Below are the code and all the weights of a small trained network. Each question names an input and a target symbol and asks about switching units off, where a switched-off unit gives its printed mean instead of its output.

import numpy as np


def w(rows, s, z=0):
    codes = np.array(rows[::2]) - 128.0
    scale = np.full(codes.shape[1], s)
    scale[-1] = z or s
    return codes * scale


def norm(h):
    return h / np.sqrt((h * h).mean(-1, keepdims=True) + 1e-5)


def f(y):
    return y / 2 * (1 + np.tanh(0.7978845608 * (y + 0.044715 * y**3)))


def softmax(a):
    e = np.exp(a - a.max(-1, keepdims=True))
    return e / e.sum(-1, keepdims=True)


def log_softmax(a):
    a = a - a.max(-1, keepdims=True)
    return a - np.log(np.exp(a).sum(-1, keepdims=True))


def net(x, mask):
    ids = ['αδεζθλξπσφψω'.index(c) for c in x.split()]
    T = len(ids)
    res = E[ids] + P[:T]
    r = norm(res)
    for j in range(2):
        rows = slice(2 * j, 2 * j + 2)
        q, k, v = (r @ M[0][rows].T for M in (Q, K, V))
        z = softmax(np.where(np.tri(T) > 0, q @ k.T / 2**0.5, -1e9)) @ v
        o = O[0][rows]
        res = res + np.where(mask[j], z, o[:, -1]) @ o[:, :-1]
    y = f(norm(res) @ A[0][:, :-1].T + A[0][:, -1])
    res = res + np.where(mask[2:10], y, B[0][:, -1]) @ B[0][:, :-1]
    return log_softmax(norm(res)[-1] @ U[:, :-1].T + U[:, -1])


Q, K, V, O, A, B = {}, {}, {}, {}, {}, {}
E = w([
[131,137,121],'α',
[126,134,123],'δ',
[99,79,182],'ε',
[124,138,117],'ζ',
[130,137,131],'θ',
[25,147,127],'λ',
[123,142,136],'ξ',
[84,161,121],'π',
[123,137,122],'σ',
[131,138,116],'φ',
[133,133,120],'ψ',
[253,124,77],'ω',
],0.0065)
P = w([
[108,35,170],'0',
[136,122,243],'1',
[140,110,249],'2',
[140,117,254],'3',
[108,38,170],'4',
[121,80,137],'5',
[123,81,129],'6',
[221,95,243],'7',
],0.00084)
Q[0] = w([
[194,195,248],'h0',
[180,178,240],'h0',
[139,37,76],'h1',
[174,217,253],'h1',
],0.0056)
K[0] = w([
[92,3,40],'h0',
[77,11,63],'h0',
[133,224,131],'h1',
[108,50,74],'h1',
],0.006)
V[0] = w([
[63,78,200],'h0',
[1,158,108],'h0',
[122,185,149],'h1',
[98,173,88],'h1',
],0.0042)
O[0] = w([
[167,73,4,218],'h0',
[63,211,25,254],'h0',
[145,228,104,118],'h1',
[87,189,145,131],'h1',
],0.0028,0.00049)
A[0] = w([
[191,122,6,219],'n0',
[10,132,224,115],'n1',
[196,146,137,52],'n2',
[83,180,231,159],'n3',
[150,110,145,4],'n4',
[102,140,71,30],'n5',
[99,98,47,208],'n6',
[89,161,119,95],'n7',
],0.0023,0.0012)
B[0] = w([
[251,136,139,252],'n0',
[220,117,87,208],'n1',
[84,6,106,88],'n2',
[211,183,96,254],'n3',
[34,99,77,42],'n4',
[85,162,102,64],'n5',
[168,181,128,195],'n6',
[110,112,151,115],'n7',
],0.0019,0.00075)
U = w([
[139,103,160,21],'α',
[176,108,32,170],'δ',
[165,103,88,87],'ε',
[14,162,110,204],'ζ',
[204,85,107,81],'θ',
[115,152,99,70],'λ',
[127,129,102,25],'ξ',
[108,153,111,34],'π',
[96,125,110,87],'σ',
[159,234,255,199],'φ',
[117,4,188,255],'ψ',
[84,158,146,131],'ω',
],0.007,0.0032)

Each question gives the input, a string of symbols that net reads in full, and the target symbol t.
The units are the heads (2 rows each of Q, K, V and O) and the neurons (one row each of A and B). Each row of codes is followed by its name. A weight is (code - 128) times the scale printed after its matrix; where a second scale follows, it is the last column's (O, A, B and U).
mask holds one flag per unit, heads first, then neurons. A switched-off unit (its flag False) gives its mean, the last column of its rows in O or B, instead of its output. The means were averaged over made-up inputs and are rounded, as every weight is.
A unit's drop is (log p(t) with every unit on - log p(t) with that unit switched off) / (log p(t) with every unit on - log p(t) with every unit switched off).
The circuit of an input: a set's keep is (log p(t) with only the set's units on - log p(t) with every unit switched off) / (log p(t) with every unit on - log p(t) with every unit switched off). Starting from all 10 units, units are removed one at a time, each time the one whose removal leaves the highest keep (on an exact tie, the one counted first), for as long as the keep stays at least 0.8.
circuit, biggest first: the units of the circuit, biggest drop first
top k neurons: the k neurons with the biggest drops, biggest first
which heads matter: for each layer, one digit per head in row order, 1 if its drop is at least 0.15 and else 0, layers parted by /
drop of u: that unit's drop, to one decimal
input θ ψ δ φ ζ, target ψ: which heads matter : 10
input δ ψ φ φ δ σ, target φ: circuit, biggest first : h0
input λ ψ θ ψ ψ, target ψ: which heads matter : 10
input δ λ φ ψ λ ζ, target φ: which heads matter : 11
input φ δ φ φ θ φ, target φ: circuit, biggest first : h0, n1
input ψ φ λ θ, target ψ: circuit, biggest first : h1, h0
input δ φ φ ξ ψ, target φ: circuit, biggest first : h1, h0
input ψ ψ δ φ, target ψ: circuit, biggest first : h1, h0
input φ ω φ φ φ α, target φ: which heads matter : 10
input ε φ ε φ ε φ ψ, target φ: which heads matter : 11
input ψ φ θ, target ψ: which heads matter : 01
input φ φ φ θ α φ, target φ: drop of h0 : 0.6
input ψ φ ξ α, target ψ: drop of h1 : 0.2
input ψ δ ε φ ξ, target ψ: drop of n5 : 0.0
input ω ψ ω θ ζ, target ψ: drop of h0 : 1.1
input ε φ φ φ θ δ, target φ: top neuron : n0
